Each row has a name. After each piece below comes the name of the row it's from, unless a question asks for something else. Each question is about the rows just above it. Some pieces are copies with a little noise. Places in a row count from 0.

(210): [ 70.3  36.4 -29.5 -54.3]
(8): [ 14.6  -4.1 -54.2 -54.2]
(123): [-4.2 57.7 -4.2 -4.2]
Every place of [-54.2] in (8): | 2 3
asked: [ 14.6  -4.1 -54.1 -54.2] | (8)
At which places does (123) hold [-4.2]? | 0 2 3

(47): [ -6.6 -21.8  19.0  -5.0 -36.2  -0.2 -11.3   0.1 -17.2  55.7   3.5 -36.8
 -37.8  39.5  51.9  61.5  -2.2 -38.2  73.1 -49.3 -12.6  12.8   2.9  36.0
  28.6 -27.1]
(70): [ -0.3  -2.0  41.2  37.0  -8.9  38.6 -50.1 -44.1  -0.3  26.3 -29.1 -27.1
  -2.9  -0.3 -46.8 -46.7  11.8  34.7  -0.3  47.4  22.7 -14.4   6.0 -37.6
 -18.9  20.7]
(96): [ -6.6 -21.8  -1.8  -5.0 -36.2  39.6 -11.3   0.1  39.6  55.7   3.5 -36.8
 -37.8 -26.7  -8.7  39.6  34.4  -1.8  19.5  -1.8  39.6  -9.1  30.6  -1.8
  24.6 -21.4]
Count the entries of [ -0.3  -2.0  41.2  37.0  -8.9  38.6 -50.1 -44.1  -0.3  26.3 -29.1 -27.1
  -2.9  -0.3 -46.8 -46.7  11.8  34.7  -0.3  47.4]: | 20
Every place of [-0.3] in (70): | 0 8 13 18
At which places does (96) hold [39.6]? | 5 8 15 20

(158): [ 10.8  37.1 -44.0  45.6  15.3 -64.1 -26.4  -8.8]
(123): [ 10.4  22.3 -39.9  46.6  15.6 -44.1 -21.2 -17.9]
(47): [ -9.0  37.6 -41.4  50.0  30.9 -81.2 -26.9  18.3]
(53): [  1.2  34.7 -38.9  48.7  19.6 -69.0 -29.8   0.0]
(95): [ 10.8  27.0 -44.0 -44.0  15.3 -64.1 -44.0  27.0]
asked: [ 10.4  22.3 -39.9  46.7  15.6 -44.1 -21.3 -17.9] | (123)
How many entries does [ 10.8  37.1 -44.0  45.6] have? | 4
Every place of [-44.0] in (95): | 2 3 6

